Here is a tiny trained network, its code and every weight. The questions are about switching its units off for an input and a target symbol, where a switched-off unit gives its printed mean instead of its output.

import numpy as np


def w(rows, s, z=0):
    codes = np.array(rows[::2]) - 128.0
    scale = np.full(codes.shape[1], s)
    scale[-1] = z or s
    return codes * scale


def f(y):
    return np.maximum(y, 0)


def softmax(a):
    e = np.exp(a - a.max(-1, keepdims=True))
    return e / e.sum(-1, keepdims=True)


def log_softmax(a):
    a = a - a.max(-1, keepdims=True)
    return a - np.log(np.exp(a).sum(-1, keepdims=True))


def net(x, mask):
    ids = ['ΔΞαβγεζηθλμπφψω'.index(c) for c in x.split()]
    T = len(ids)
    res = E[ids] + P[:T]
    u = 0
    for l in range(3):
        r = res
        for j in range(2):
            rows = slice(3 * j, 3 * j + 3)
            q, k, v = (r @ M[l][rows].T for M in (Q, K, V))
            z = softmax(np.where(np.tri(T) > 0, q @ k.T / 3**0.5, -1e9)) @ v
            o = O[l][rows]
            res = res + np.where(mask[u + j], z, o[:, -1]) @ o[:, :-1]
        u += 2
        y = f(res @ A[l][:, :-1].T + A[l][:, -1])
        res = res + np.where(mask[u : u + 4], y, B[l][:, -1]) @ B[l][:, :-1]
        u += 4
    return log_softmax(res[-1] @ U[:, :-1].T + U[:, -1])


Q, K, V, O, A, B = {}, {}, {}, {}, {}, {}
E = w([
[183,204,127],'Δ',
[161,211,101],'Ξ',
[26,159,5],'α',
[196,189,133],'β',
[170,214,118],'γ',
[166,215,116],'ε',
[81,233,108],'ζ',
[18,94,178],'η',
[225,146,160],'θ',
[135,217,97],'λ',
[168,211,114],'μ',
[207,42,106],'π',
[177,166,97],'φ',
[179,209,122],'ψ',
[174,215,119],'ω',
],0.015)
P = w([
[156,108,2],'0',
[173,145,65],'1',
[173,154,96],'2',
[166,160,120],'3',
[159,162,133],'4',
[155,163,147],'5',
[150,165,161],'6',
[147,169,173],'7',
[145,177,190],'8',
],0.0097)
Q[0] = w([
[116,2,91],'0.h0',
[180,239,118],'0.h0',
[80,125,212],'0.h0',
[127,242,89],'0.h1',
[37,68,171],'0.h1',
[54,58,43],'0.h1',
],0.0084)
K[0] = w([
[100,192,198],'0.h0',
[253,74,63],'0.h0',
[81,132,86],'0.h0',
[167,210,37],'0.h1',
[86,134,150],'0.h1',
[74,62,86],'0.h1',
],0.0079)
V[0] = w([
[118,65,155],'0.h0',
[100,164,206],'0.h0',
[229,114,131],'0.h0',
[183,10,215],'0.h1',
[247,127,92],'0.h1',
[254,100,63],'0.h1',
],0.0081)
O[0] = w([
[204,113,181,97],'0.h0',
[169,87,139,29],'0.h0',
[154,116,60,213],'0.h0',
[68,123,205,38],'0.h1',
[80,169,29,236],'0.h1',
[63,254,11,254],'0.h1',
],0.0048,0.0083)
A[0] = w([
[169,47,121,96],'0.n0',
[131,123,190,1],'0.n1',
[152,72,132,14],'0.n2',
[250,63,90,30],'0.n3',
],0.015,0.004)
B[0] = w([
[65,150,118,148],'0.n0',
[203,89,149,135],'0.n1',
[74,34,144,129],'0.n2',
[163,154,3,252],'0.n3',
],0.011,0.0038)
Q[1] = w([
[127,149,87],'1.h0',
[116,117,179],'1.h0',
[138,95,145],'1.h0',
[200,49,83],'1.h1',
[191,58,158],'1.h1',
[8,73,81],'1.h1',
],0.016)
K[1] = w([
[114,74,149],'1.h0',
[100,146,125],'1.h0',
[97,164,103],'1.h0',
[178,58,100],'1.h1',
[155,81,138],'1.h1',
[1,113,66],'1.h1',
],0.02)
V[1] = w([
[104,129,68],'1.h0',
[126,115,134],'1.h0',
[88,181,107],'1.h0',
[44,163,99],'1.h1',
[79,184,26],'1.h1',
[179,56,2],'1.h1',
],0.0078)
O[1] = w([
[97,193,132,180],'1.h0',
[143,84,143,119],'1.h0',
[118,146,136,159],'1.h0',
[181,1,157,167],'1.h1',
[236,70,186,253],'1.h1',
[93,125,227,220],'1.h1',
],0.0053,0.026)
A[1] = w([
[69,35,170,137],'1.n0',
[125,171,158,252],'1.n1',
[9,193,136,117],'1.n2',
[93,120,25,141],'1.n3',
],0.013,0.011)
B[1] = w([
[71,96,92,142],'1.n0',
[130,10,74,246],'1.n1',
[123,196,150,129],'1.n2',
[167,209,36,146],'1.n3',
],0.014,0.012)
Q[2] = w([
[232,165,152],'2.h0',
[93,185,42],'2.h0',
[156,157,50],'2.h0',
[109,30,158],'2.h1',
[9,215,139],'2.h1',
[2,221,251],'2.h1',
],0.005)
K[2] = w([
[167,193,126],'2.h0',
[145,106,110],'2.h0',
[147,140,127],'2.h0',
[80,174,153],'2.h1',
[255,111,146],'2.h1',
[212,101,164],'2.h1',
],0.013)
V[2] = w([
[78,88,109],'2.h0',
[129,73,99],'2.h0',
[164,149,32],'2.h0',
[153,101,187],'2.h1',
[1,24,133],'2.h1',
[57,163,133],'2.h1',
],0.0081)
O[2] = w([
[114,53,79,129],'2.h0',
[52,77,104,198],'2.h0',
[1,119,152,251],'2.h0',
[85,150,75,103],'2.h1',
[105,215,183,167],'2.h1',
[115,87,28,61],'2.h1',
],0.0053,0.016)
A[2] = w([
[73,71,207,142],'2.n0',
[60,122,244,7],'2.n1',
[72,72,254,50],'2.n2',
[109,169,177,3],'2.n3',
],0.009,0.0056)
B[2] = w([
[70,214,254,252],'2.n0',
[207,122,30,175],'2.n1',
[181,206,37,220],'2.n2',
[146,38,144,140],'2.n3',
],0.0089,0.0046)
U = w([
[150,103,122,9],'Δ',
[141,105,124,13],'Ξ',
[148,109,127,17],'α',
[156,105,128,1],'β',
[146,106,126,17],'γ',
[164,80,18,204],'ε',
[141,111,125,35],'ζ',
[98,132,119,93],'η',
[141,122,127,59],'θ',
[135,126,124,79],'λ',
[94,7,252,232],'μ',
[178,186,123,210],'π',
[155,160,127,170],'φ',
[147,133,122,87],'ψ',
[149,129,123,85],'ω',
],0.011,0.0071)

Each question gives the input, a string of symbols that net reads in full, and the target symbol t.
The units are the heads (3 rows each of Q, K, V and O) and the neurons (one row each of A and B). Each row of codes is followed by its name. A weight is (code - 128) times the scale printed after its matrix; where a second scale follows, it is the last column's (O, A, B and U).
mask holds one flag per unit, layer by layer, with each layer's heads first. A switched-off unit (its flag False) gives its mean, the last column of its rows in O or B, instead of its output. The means were averaged over made-up inputs and are rounded, as every weight is.
A unit's drop is (log p(t) with every unit on - log p(t) with that unit switched off) / (log p(t) with every unit on - log p(t) with every unit switched off).
The circuit of an input: a set's keep is (log p(t) with only the set's units on - log p(t) with every unit switched off) / (log p(t) with every unit on - log p(t) with every unit switched off). Starting from the 12 units with the biggest drops (on a tie, the unit counted first), units are removed one at a time, each time the one whose removal leaves the highest keep (on an exact tie, the one counted first), for as long as the keep stays at least 0.8.
units of the circuit, in order: the units of the circuit, biggest drop first
most important unit: the unit with the biggest drop
top k neurons in layer l: the k neurons of layer l with the biggest drops, biggest first
which heads matter: for each layer, one digit per head in row order, 1 if its drop is at least 0.15 and else 0, layers parted by /
input Ξ π π, target μ: units of the circuit, in order	[1.h1, 0.h1, 1.n3, 2.n0]
input π λ α λ ψ, target ε: units of the circuit, in order	[1.n1, 2.n0]
input π η α π α θ, target π: top 2 neurons in layer 1	[1.n0, 1.n1]
input α π φ λ, target ε: units of the circuit, in order	[1.n1, 2.h1]
input γ φ π α φ β, target ε: units of the circuit, in order	[1.h1, 1.n1]
input θ ζ α θ ζ ζ π, target ε: units of the circuit, in order	[0.n3]
input π π ε γ, target ε: units of the circuit, in order	[2.n0, 1.n1]
input φ λ π ψ, target ε: units of the circuit, in order	[2.n0, 1.n1]
input θ Ξ α φ ζ π γ ζ, target μ: units of the circuit, in order	[1.n1, 0.n3]
input π π π λ φ Δ, target ε: which heads matter	01 / 01 / 00
input α α Δ π π π μ, target ε: units of the circuit, in order	[1.h1, 1.n1]
input Δ π ω π π α π π α, target μ: which heads matter	01 / 00 / 00
input α π φ φ ζ ε ω, target ε: units of the circuit, in order	[1.n1, 2.h1]
input π η π π ζ π α, target π: most important unit	1.n0
input ζ β π π ζ ζ π Ξ, target ε: which heads matter	10 / 01 / 00
input π π α α α λ Δ ζ ε, target ε: which heads matter	00 / 01 / 00
input μ π α α ζ, target ε: which heads matter	01 / 01 / 01
input α ψ α, target μ: which heads matter	00 / 01 / 00
input α θ φ Δ φ ζ, target ε: which heads matter	01 / 01 / 00
input π π ψ α π η π π π, target π: which heads matter	00 / 00 / 01
input ε α λ ε λ, target μ: which heads matter	10 / 00 / 00
input η α ω α ζ α π, target π: which heads matter	01 / 10 / 01
input ζ α ψ ζ λ φ π Ξ λ, target μ: which heads matter	01 / 00 / 00
input γ φ π π π π Δ η, target π: which heads matter	01 / 00 / 01
input α φ π ψ γ, target ε: units of the circuit, in order	[1.n1, 2.n0]
input β φ α π α φ, target μ: which heads matter	00 / 00 / 00
input ψ λ β α π ζ ζ, target μ: most important unit	1.n3
input φ φ α Ξ ω α π, target ε: which heads matter	00 / 00 / 01
